Below is a small trained network, with its code and all its weights. Each question gives an input and a class and asks what happens when units are switched off, that is, made to give their printed mean instead of their output.

import numpy as np


def w(rows, s, z=0):
    codes = np.array(rows[::2]) - 128.0
    scale = np.full(codes.shape[1], s)
    scale[-1] = z or s
    return codes * scale


def f(y):
    return y / 2 * (1 + np.tanh(0.7978845608 * (y + 0.044715 * y**3)))


def log_softmax(a):
    a = a - a.max(-1, keepdims=True)
    return a - np.log(np.exp(a).sum(-1, keepdims=True))


def net(x, mask):
    res = np.array(x, float).reshape(1, 6) / 4 @ E
    y = f(res @ A[0][:, :-1].T + A[0][:, -1])
    res = res + np.where(mask, y, B[0][:, -1]) @ B[0][:, :-1]
    return log_softmax(res[-1] @ U[:, :-1].T + U[:, -1])


A, B = {}, {}
E = w([
[243,168,188,169,175],'x0',
[135,138,91,199,221],'x1',
[87,182,218,84,116],'x2',
[48,163,139,155,167],'x3',
[97,78,189,254,102],'x4',
[132,84,185,65,140],'x5',
],0.0071)
A[0] = w([
[162,167,49,1,158,185],'N1',
[151,136,166,30,132,198],'N2',
[75,152,106,121,142,90],'N3',
[139,137,64,124,135,143],'N4',
[201,128,131,172,144,203],'N5',
[103,31,119,184,78,252],'N6',
[98,185,86,144,164,168],'N7',
[143,209,208,107,79,251],'N8',
[123,110,150,60,108,215],'N9',
[64,188,96,139,200,146],'N10',
[131,95,142,50,122,198],'N11',
[144,103,154,24,142,168],'N12',
[178,102,114,143,166,165],'N13',
[99,100,94,175,154,174],'N14',
[154,136,70,165,159,211],'N15',
[129,206,240,143,146,239],'N16',
[236,106,112,191,144,177],'N17',
],0.0094,0.0038)
B[0] = w([
[132,131,22,32,81,253],'N1',
[91,63,132,140,64,214],'N2',
[115,157,122,108,141,142],'N3',
[133,164,99,62,176,155],'N4',
[82,182,178,121,210,201],'N5',
[2,162,127,185,58,229],'N6',
[126,183,153,116,174,168],'N7',
[126,26,187,120,90,229],'N8',
[79,61,94,126,47,194],'N9',
[122,200,167,141,173,178],'N10',
[58,80,79,129,41,191],'N11',
[90,83,122,146,63,202],'N12',
[78,194,90,129,125,168],'N13',
[70,163,179,166,136,173],'N14',
[95,210,118,111,186,188],'N15',
[132,42,239,127,149,230],'N16',
[67,205,171,153,194,226],'N17',
],0.0068,0.0074)
U = w([
[63,76,73,126,1,187],'0',
[158,86,83,161,140,2],'1',
[69,205,156,168,188,153],'2',
[137,43,207,121,136,144],'3',
[152,182,46,68,168,146],'4',
],0.0087,0.004)

Each question gives the input, the list of numbers given to net, and the class t.
The units are the neurons (one row each of A and B). Each row of codes is followed by its name. A weight is (code - 128) times the scale printed after its matrix; where a second scale follows, it is the last column's (A, B and U).
mask holds one flag per neuron, in row order. A switched-off neuron (its flag False) gives its mean, the last column of its row in B, instead of its output. The means were averaged over made-up inputs and are rounded, as every weight is.
A unit's drop is (log p(t) with every unit on - log p(t) with that unit switched off) / (log p(t) with every unit on - log p(t) with every unit switched off).
The circuit of an input: a set's keep is (log p(t) with only the set's units on - log p(t) with every unit switched off) / (log p(t) with every unit on - log p(t) with every unit switched off). Starting from the 12 units with the biggest drops (on a tie, the unit counted first), units are removed one at a time, each time the one whose removal leaves the highest keep (on an exact tie, the one counted first), for as long as the keep stays at least 0.8.
circuit, biggest first: the units of the circuit, biggest drop first
k most important neurons: the k neurons with the biggest drops, biggest first
drop of u: that unit's drop, to one decimal
input [2,0,8,2,-3,-2], class 3: circuit, biggest first -> [N16, N8]
input [7,6,3,1,-5,6], class 3: circuit, biggest first -> [N16]
input [7,4,5,2,4,1], class 3: 3 most important neurons -> [N16, N8, N6]
input [-2,7,6,4,-7,-6], class 4: circuit, biggest first -> [N1, N6]
input [1,5,8,3,4,-5], class 3: 4 most important neurons -> [N16, N17, N8, N6]
input [-8,1,-6,6,-3,-6], class 2: 2 most important neurons -> [N14, N10]
input [5,4,-7,1,-3,2], class 2: 2 most important neurons -> [N17, N5]
input [2,-2,4,8,3,-2], class 3: drop of N16 -> 0.2
input [1,-3,-5,2,-1,-2], class 2: drop of N16 -> -0.1
input [-1,7,7,1,0,4], class 3: drop of N16 -> 0.2
